Moves between elements:
j800 o j858
j800 q j460
j61 o j802
j61 q j985
j296 o j655
j296 q j839
j13 o j370
j13 q j712
j673 o j303
j673 q j85
j347 o j600
j347 q j471
j600 o j345
j600 q j211
j14 o j900
j14 q j781
j898 o j13
j898 q j205
j894 o j584
j894 q j492
j935 o j460
j935 q j858
j345 o j410
j345 q j733
j900 o j424
j900 q j690
j584 o j352
j584 q j50
j689 o j800
j689 q j570
j726 o j985
j726 q j802
j781 o j935
j781 q j14
j985 o j801
j985 q j61
j570 o j653
j570 q j689
j211 o j471
j211 q j600
j558 o j85
j558 q j303
j85 o j609
j85 q j673
j50 o j492
j50 q j584
j199 o j839
j199 q j655
j858 o j14
j858 q j935
j964 o j689
j964 q j653
j352 o j459
j352 q j671
j655 o j558
j655 q j199
j94 o j733
j94 q j410
j460 o j570
j460 q j800
j492 o j296
j492 q j894
j712 o j205
j712 q j13
j370 o j61
j370 q j801
j802 o j347
j802 q j726
j424 o j639
j424 q j404
j733 o j211
j733 q j345
j839 o j894
j839 q j296
j410 o j56
j410 q j94
j471 o j726
j471 q j347
j56 o j673
j56 q j609
j801 o j712
j801 q j370
j459 o j404
j459 q j639
j653 o j898
j653 q j964
j303 o j199
j303 q j558
j671 o j50
j671 q j352
j690 o j781
j690 q j900
j404 o j690
j404 q j424
j609 o j94
j609 q j56
j639 o j671
j639 q j459
j205 o j964
j205 q j898

The rows follow the links: the fewer symbols apart two elements are, the more alike their rows tend to be.

Rows with their elements:
-453 -480 -123 20 491 179 280 184 551 -639 -290 607 42 -48 651 -337 -280 -356 -534 -177 761 201 3 -41 -202 270 60 -85 -333 561 -21 -435 364 -337 -90 514 -415 -50 268 -4 -797 498 -37 -171 872 -6 -174 408 48 -30 -> j712
-109 -358 483 358 -474 -196 -489 358 -201 -334 51 -413 -189 86 -465 -73 -360 469 396 255 419 59 -304 304 272 -244 209 255 -260 321 -324 -193 -569 660 206 327 -554 -489 304 -242 -487 -87 -415 -180 646 -322 502 -376 -658 267 -> j50
-59 334 -672 351 -589 -95 -157 -738 -291 384 122 -471 278 70 -574 96 -292 205 659 184 -351 196 -382 -492 184 -18 -249 191 231 68 379 -290 -260 315 215 -345 211 458 143 -290 469 -209 455 -168 -618 -250 382 -353 901 149 -> j199
-4 -286 -512 -289 -629 -88 -43 -705 -666 -483 -315 -442 246 -162 -579 -281 -178 6 613 -30 364 107 296 -302 364 24 -261 -162 -278 439 286 -289 -33 811 -121 376 -371 367 115 218 -507 -161 298 -84 552 288 105 -356 771 -174 -> j655
-194 218 -798 396 553 198 275 -552 591 298 165 434 221 152 449 -108 -209 -277 -229 -128 -202 127 -422 -501 -168 177 -248 286 192 30 349 -92 325 -674 240 -252 438 557 93 -296 408 181 434 -219 -371 -342 -375 357 1034 231 -> j653
254 525 64 62 -101 332 648 -22 -148 644 96 -202 -64 -20 -241 324 296 -505 141 -275 -747 -255 -105 14 170 208 -38 42 351 -449 -14 371 714 -98 30 -518 970 -111 -270 -15 736 -286 -10 181 -823 -113 -684 -118 -124 33 -> j733
88 83 -674 427 -442 -114 -419 -942 -94 176 208 -496 316 244 -527 -172 -137 292 563 171 -44 168 -442 -473 160 -213 -232 327 56 -91 620 -67 -456 382 195 -35 -108 478 95 -332 225 -236 486 -41 -120 -359 417 -316 980 215 -> j303
-469 247 311 -194 431 -109 -111 629 335 417 -212 619 -62 -113 677 324 -543 81 -702 75 -639 195 202 206 -261 -61 90 -128 379 -139 -166 -439 -161 -876 -155 -493 473 -185 324 209 722 170 -127 -126 -769 170 64 317 -402 -133 -> j370
37 502 -236 230 -593 -49 -129 -511 -537 668 -42 -584 123 57 -686 241 -506 137 700 92 -637 193 -235 -316 147 -73 -81 144 491 -80 138 -417 -62 290 39 -545 430 246 306 -201 732 -467 108 -144 -909 -116 161 -307 516 103 -> j839
204 -407 47 -5 160 290 672 5 -10 -655 203 -59 0 -11 -34 -405 625 -659 27 -462 703 -202 26 41 -27 376 50 44 -510 86 -99 382 799 363 -26 580 -36 21 -343 -81 -790 190 -2 173 1023 -78 -711 37 -83 1 -> j781
75 358 -409 -268 328 -290 -473 -331 240 434 5 315 112 -109 425 150 360 525 -296 234 -543 -280 164 -334 -182 -335 -203 -138 405 -493 313 267 -597 -713 -228 -453 147 287 -167 217 659 49 235 89 -829 282 540 239 669 -88 -> j858
-326 -430 335 239 616 183 359 589 481 -425 -51 487 -92 187 404 -160 -360 -427 -533 -230 736 168 -157 254 -208 101 250 195 -390 469 -261 -369 556 -168 163 478 -308 -230 288 -230 -699 432 -269 -280 768 -217 -495 295 -578 53 -> j801

Each walk starts at a row. The symbols on each line, taken left to right, move it on to the next element.
Answer with the element's row; about right is enough.
new walk
-220 352 -497 271 596 42 172 -247 604 598 3 456 132 123 635 72 -355 -362 -400 -75 -542 43 -317 -348 -248 252 -173 60 367 50 251 -348 173 -825 194 -400 610 324 180 -203 745 41 284 -211 -644 -256 -215 334 569 152
o o o
-285 418 623 -318 391 -145 -310 756 301 253 -334 483 -233 -118 550 296 -338 236 -624 181 -412 146 341 435 -218 -121 293 -230 205 101 -260 -150 -348 -690 -168 -278 172 -486 250 311 401 29 -406 -163 -482 402 248 341 -707 -155
o q q q
-51 -89 814 378 338 257 433 857 382 82 229 135 -303 225 257 202 -15 -420 -405 -311 90 142 -457 621 -47 282 252 325 -34 74 -390 -14 657 -172 404 135 335 -541 46 -320 59 114 -400 2 130 -385 -546 133 -1008 228
new walk
207 473 -114 24 120 -349 -556 60 262 642 139 274 8 27 238 245 243 528 -311 342 -633 -165 52 -87 -186 -325 -151 -50 388 -657 69 453 -715 -640 -53 -517 234 -6 -387 67 850 -25 25 225 -922 44 623 195 201 49
o q
250 -382 361 -330 -25 304 619 321 -192 -698 87 -134 -147 -143 -152 -151 368 -577 4 -371 562 -262 195 290 -1 410 104 -189 -395 -45 -227 381 707 432 -128 451 -133 -254 -305 170 -697 100 -194 239 768 246 -707 -122 -672 -168
q q q
109 383 319 178 -27 -391 -624 390 209 540 235 77 -80 122 143 376 156 511 -226 441 -612 -229 -251 262 11 -403 195 75 411 -546 -233 364 -702 -415 73 -449 109 -252 -316 -125 617 -18 -145 193 -699 -128 617 62 -419 131
new walk
127 40 -752 -418 -455 47 227 -969 -631 106 -264 -563 237 -169 -589 -66 103 -249 633 -134 -117 52 434 -597 151 155 -257 -296 68 -87 454 170 395 500 -169 -64 252 558 -31 433 -1 -343 418 123 -169 382 -174 -305 1026 -178
q q o q
139 -314 -545 227 -169 -310 -568 -591 -29 -364 374 -345 217 66 -224 -361 327 463 397 248 495 -233 -260 -361 145 -376 -243 212 -304 92 392 272 -658 515 179 454 -621 456 -246 -218 -472 36 266 170 560 -297 500 -120 784 166
q q q o
315 419 -296 -150 -298 272 447 -500 -319 590 118 -317 131 -146 -331 189 273 -535 445 -308 -689 -175 181 -153 138 291 -114 -198 349 -430 214 328 664 76 -144 -457 867 242 -207 181 697 -229 96 287 -863 176 -644 -243 366 -126
new walk
289 -306 684 -333 -198 291 532 570 -472 -433 -152 -330 -193 -223 -340 -8 316 -545 86 -276 389 -148 346 439 16 329 271 -291 -228 35 -437 205 698 463 -357 214 10 -510 -129 305 -417 -97 -370 193 515 359 -592 -233 -994 -76
q o
121 74 819 455 -196 -309 -641 690 52 213 321 -160 -441 127 -202 370 81 511 -256 306 -34 0 -451 560 34 -277 266 226 -4 -53 -441 128 -731 63 281 -144 -288 -602 -34 -330 82 78 -533 93 -177 -467 537 -128 -1091 243
o o o o
28 -387 -211 -144 -484 -106 -204 -444 -529 -571 -209 -512 48 -114 -549 -389 -306 252 491 66 668 233 79 -261 366 -51 -33 -107 -352 493 106 -342 -260 882 4 440 -626 194 225 97 -757 -76 93 -147 708 16 206 -332 317 -22
new walk
170 261 591 377 -33 -235 -518 740 108 496 309 41 -181 68 -41 360 190 606 -165 332 -431 -126 -405 517 -26 -352 248 200 396 -201 -331 248 -697 -78 271 -241 -149 -350 -199 -232 466 -139 -315 171 -527 -383 682 75 -1019 180
o q q o
80 -269 772 432 -317 -323 -517 631 100 -42 280 -225 -297 222 -283 97 -47 498 124 302 204 38 -492 511 216 -347 173 242 -120 129 -412 -63 -630 398 280 162 -571 -663 43 -544 -244 -158 -501 -191 276 -354 519 -179 -967 87
o o q q
-58 -326 210 198 -640 -197 -333 44 -338 -540 -50 -442 -82 6 -479 -138 -312 326 428 207 680 150 -33 164 285 -84 107 34 -458 451 -140 -496 -376 826 6 545 -712 -125 296 -112 -685 -19 -95 -140 810 -116 326 -280 -287 15
new walk
-82 -71 -711 406 512 206 440 -626 541 58 237 441 286 245 432 -319 37 -408 -161 -282 -3 -144 -347 -475 -135 238 -337 317 60 -45 573 23 559 -434 297 38 222 631 34 -490 53 142 496 -62 83 -459 -415 205 1059 273
o q q q
-206 -200 -641 -311 581 -195 -87 -466 250 -379 -304 483 244 -1 733 -352 -101 50 -391 20 287 38 448 -449 -241 -15 -234 -242 -224 168 339 -140 -40 -465 -319 233 -372 574 205 353 -493 265 393 -100 503 285 24 380 956 -195
q q o
-100 56 -852 -428 427 -89 -168 -563 235 -69 -319 574 318 -202 513 -234 -133 185 -370 180 15 85 485 -616 -288 -162 -263 -482 -10 85 524 -65 -268 -627 -330 -40 -216 641 122 479 4 245 502 -8 -50 416 129 269 1116 -152
new walk
81 -2 752 -424 -314 331 509 573 -521 -101 -328 -429 -276 -279 -452 174 0 -386 183 -278 74 20 441 612 130 250 305 -362 42 3 -384 -14 567 500 -294 63 136 -579 -54 456 -136 -250 -402 -11 33 410 -493 -294 -1107 -103
o o o o
187 -301 -436 228 303 313 625 -396 252 -464 346 135 111 161 143 -432 543 -621 39 -329 571 -152 -317 -320 -81 250 -175 141 -466 42 248 396 683 97 170 523 -35 276 -243 -220 -735 219 187 189 743 -281 -710 25 523 61
q q o
59 -249 -750 387 542 286 562 -624 375 -287 382 323 268 258 259 -283 274 -559 -75 -365 414 -171 -388 -476 -59 262 -314 281 -340 7 442 189 755 -53 269 283 3 541 -177 -371 -326 210 355 171 422 -450 -697 221 973 129
new walk
214 -428 93 -101 -19 -305 -581 178 72 -643 121 186 -128 -25 146 -265 521 459 -163 395 698 -177 61 135 -63 -317 27 7 -444 19 -62 433 -856 224 -12 518 -850 -129 -338 118 -910 237 -111 247 896 135 710 76 -334 -74
q q o
313 -420 -199 137 -264 -311 -649 -289 68 -498 292 -5 18 35 -104 -323 452 531 129 469 597 -257 31 -73 -38 -307 -25 179 -387 -23 142 411 -792 431 10 554 -815 121 -232 -88 -818 186 36 211 829 -112 634 -64 291 87
q o o o
34 178 647 465 240 289 523 672 197 327 276 74 -185 93 60 354 186 -515 -231 -339 -156 -97 -423 566 17 333 455 153 269 -166 -425 148 808 -181 202 -126 428 -533 -118 -401 247 -46 -400 128 -416 -294 -664 82 -1011 164
